Below is a small trained network, with its code and all its weights. Each question gives an input and a target symbol and asks what happens when units are switched off, that is, made to give their printed mean instead of their output.

import numpy as np


def w(rows, s, z=0):
    codes = np.array(rows[::2]) - 128.0
    scale = np.full(codes.shape[1], s)
    scale[-1] = z or s
    return codes * scale


def norm(h):
    return h / np.sqrt((h * h).mean(-1, keepdims=True) + 1e-5)


def f(y):
    return np.maximum(y, 0)


def softmax(a):
    e = np.exp(a - a.max(-1, keepdims=True))
    return e / e.sum(-1, keepdims=True)


def log_softmax(a):
    a = a - a.max(-1, keepdims=True)
    return a - np.log(np.exp(a).sum(-1, keepdims=True))


def net(x, mask):
    ids = ['ΓΩθμτφ'.index(c) for c in x.split()]
    T = len(ids)
    res = E[ids] + P[:T]
    r = norm(res)
    for j in range(3):
        rows = slice(4 * j, 4 * j + 4)
        q, k, v = (r @ M[0][rows].T for M in (Q, K, V))
        z = softmax(np.where(np.tri(T) > 0, q @ k.T / 4**0.5, -1e9)) @ v
        o = O[0][rows]
        res = res + np.where(mask[j], z, o[:, -1]) @ o[:, :-1]
    y = f(norm(res) @ A[0][:, :-1].T + A[0][:, -1])
    res = res + np.where(mask[3:15], y, B[0][:, -1]) @ B[0][:, :-1]
    return log_softmax(norm(res)[-1] @ U[:, :-1].T + U[:, -1])


Q, K, V, O, A, B = {}, {}, {}, {}, {}, {}
E = w([
[228,140,42,118,164,139,88],'Γ',
[226,147,31,111,174,138,93],'Ω',
[42,252,74,80,160,163,209],'θ',
[172,169,76,208,134,156,110],'μ',
[87,87,78,175,151,129,139],'τ',
[133,83,97,153,158,73,133],'φ',
],0.015)
P = w([
[119,136,106,138,216,115,5],'0',
[164,74,94,105,197,192,86],'1',
[128,151,97,156,198,114,124],'2',
[140,148,103,137,161,123,147],'3',
[117,173,98,137,142,106,134],'4',
[126,162,106,130,123,120,152],'5',
[104,171,100,129,107,115,129],'6',
[129,162,101,119,95,129,162],'7',
[111,172,94,112,75,132,130],'8',
[148,151,109,108,63,152,161],'9',
[133,149,111,94,41,160,131],'10',
[160,127,136,96,56,168,185],'11',
],0.014)
Q[0] = w([
[98,123,123,133,156,127,91],'h1',
[109,125,88,145,100,107,122],'h1',
[137,121,133,125,142,89,156],'h1',
[125,136,130,98,102,124,107],'h1',
[112,145,145,150,102,95,145],'h2',
[141,159,139,115,121,146,99],'h2',
[115,167,127,117,160,121,142],'h2',
[149,138,156,150,111,95,128],'h2',
[146,98,145,150,80,175,41],'h3',
[89,196,92,154,134,137,184],'h3',
[169,150,92,196,118,152,119],'h3',
[65,124,254,153,136,92,101],'h3',
],0.047)
K[0] = w([
[109,146,141,125,189,126,82],'h1',
[118,134,89,146,83,80,140],'h1',
[140,142,125,132,192,125,144],'h1',
[121,173,98,111,132,132,99],'h1',
[117,92,204,191,116,138,124],'h2',
[137,185,94,149,197,162,106],'h2',
[141,139,194,101,168,150,154],'h2',
[135,117,150,177,157,140,92],'h2',
[117,115,29,92,30,188,52],'h3',
[153,237,134,195,185,139,165],'h3',
[101,195,67,83,92,116,104],'h3',
[243,1,173,236,121,160,14],'h3',
],0.03)
V[0] = w([
[50,145,106,142,83,178,223],'h1',
[132,199,180,173,151,194,63],'h1',
[218,199,151,129,115,113,150],'h1',
[128,80,112,253,162,159,117],'h1',
[136,167,164,213,109,211,131],'h2',
[139,103,137,122,173,225,135],'h2',
[99,62,82,146,156,145,155],'h2',
[159,205,95,201,93,159,94],'h2',
[13,63,166,60,115,213,120],'h3',
[116,130,226,143,171,110,155],'h3',
[106,204,192,130,97,156,57],'h3',
[74,172,130,187,113,182,157],'h3',
],0.027)
O[0] = w([
[131,222,126,249,156,196,125,159],'h1',
[123,89,243,145,153,86,124,138],'h1',
[177,83,197,138,46,185,159,145],'h1',
[67,57,102,221,117,84,186,183],'h1',
[112,168,243,156,117,159,123,121],'h2',
[157,199,102,155,143,206,159,169],'h2',
[138,145,67,140,150,149,175,159],'h2',
[61,111,162,147,31,172,83,194],'h2',
[130,46,193,57,66,21,115,135],'h3',
[199,143,186,91,135,124,138,83],'h3',
[183,73,84,81,182,109,188,145],'h3',
[171,81,82,86,38,185,121,251],'h3',
],0.019,0.025)
A[0] = w([
[92,64,104,135,97,155,119,122],'n1',
[140,123,174,79,162,121,85,129],'n2',
[146,176,87,67,93,107,73,254],'n3',
[89,130,142,159,156,78,109,12],'n4',
[100,106,118,194,136,116,147,144],'n5',
[254,111,63,206,132,142,92,124],'n6',
[156,145,89,176,157,201,137,115],'n7',
[145,123,83,66,182,130,124,42],'n8',
[171,112,146,73,127,118,72,82],'n9',
[158,116,112,101,155,100,209,138],'n10',
[123,37,91,108,143,98,125,182],'n11',
[78,134,100,180,160,122,74,145],'n12',
],0.03,0.0067)
B[0] = w([
[145,136,71,133,168,86,182,252],'n1',
[2,148,159,161,79,159,128,139],'n2',
[123,122,84,108,148,249,152,190],'n3',
[174,180,161,191,139,113,75,134],'n4',
[157,138,86,68,130,133,66,187],'n5',
[147,156,97,206,130,112,31,224],'n6',
[84,103,215,71,115,92,177,235],'n7',
[164,85,83,164,79,88,162,150],'n8',
[95,142,114,82,100,174,45,151],'n9',
[103,126,42,115,164,161,141,154],'n10',
[135,180,232,165,116,147,91,209],'n11',
[204,161,77,126,124,163,93,167],'n12',
],0.034,0.023)
U = w([
[97,148,161,118,163,139,135,1],'Γ',
[133,131,165,93,160,146,121,12],'Ω',
[55,185,200,138,82,248,107,193],'θ',
[116,119,223,203,63,45,160,195],'μ',
[166,192,87,211,179,110,36,158],'τ',
[121,136,23,125,127,155,255,120],'φ',
],0.0076,0.0041)

Each question gives the input, a string of symbols that net reads in full, and the target symbol t.
The units are the heads (4 rows each of Q, K, V and O) and the neurons (one row each of A and B). Each row of codes is followed by its name. A weight is (code - 128) times the scale printed after its matrix; where a second scale follows, it is the last column's (O, A, B and U).
mask holds one flag per unit, heads first, then neurons. A switched-off unit (its flag False) gives its mean, the last column of its rows in O or B, instead of its output. The means were averaged over made-up inputs and are rounded, as every weight is.
A unit's drop is (log p(t) with every unit on - log p(t) with that unit switched off) / (log p(t) with every unit on - log p(t) with every unit switched off).
The circuit of an input: a set's keep is (log p(t) with only the set's units on - log p(t) with every unit switched off) / (log p(t) with every unit on - log p(t) with every unit switched off). Starting from the 12 units with the biggest drops (on a tie, the unit counted first), units are removed one at a time, each time the one whose removal leaves the highest keep (on an exact tie, the one counted first), for as long as the keep stays at least 0.8.
circuit, biggest first: the units of the circuit, biggest drop first
top k neurons: the k neurons with the biggest drops, biggest first
which heads matter: for each layer, one digit per head in row order, 1 if its drop is at least 0.15 and else 0, layers parted by /
drop of u: that unit's drop, to one decimal
input Γ τ θ, target τ: top 3 neurons : (n11; n7; n3)
input φ θ θ θ τ θ μ, target τ: top 2 neurons : (n6; n5)
input Ω θ μ θ θ τ μ τ θ θ, target τ: which heads matter : 100
input φ θ θ, target φ: top 2 neurons : (n6; n8)
input θ θ τ μ μ μ Ω μ θ τ, target τ: circuit, biggest first : (h1; n6)
input θ τ τ, target τ: which heads matter : 000
input μ θ θ Γ θ θ θ μ θ μ θ, target μ: circuit, biggest first : (h1; n3; n7)
input θ μ Γ, target μ: which heads matter : 100
input θ φ μ μ Ω, target μ: top neuron : (n11)
input μ φ φ Ω θ φ μ, target φ: top 2 neurons : (n1; n11)
input φ μ μ μ θ θ Γ τ θ μ μ, target μ: circuit, biggest first : (n3; h1)
input μ θ φ, target φ: which heads matter : 111
input μ μ θ μ μ Ω, target μ: which heads matter : 100
input τ φ θ θ θ θ μ θ μ τ θ Ω, target τ: circuit, biggest first : (n6)
input θ Ω τ Γ θ Ω μ θ, target μ: top 4 neurons : (n3; n10; n12; n5)
input Γ θ φ Γ, target φ: top 3 neurons : (n6; n1; n10)
input μ τ θ θ θ φ Γ μ, target φ: which heads matter : 110
input θ μ θ, target φ: which heads matter : 001
input Ω θ Ω, target θ: top 2 neurons : (n11; n9)
input Ω θ μ, target μ: which heads matter : 101
input θ φ Γ, target φ: top 2 neurons : (n6; n10)
input θ μ τ μ, target τ: top 2 neurons : (n11; n5)
input θ φ Ω, target φ: top neuron : (n6)
input Ω θ Γ, target θ: drop of h1 : 3.3
input μ μ θ Γ, target μ: drop of n3 : 0.2
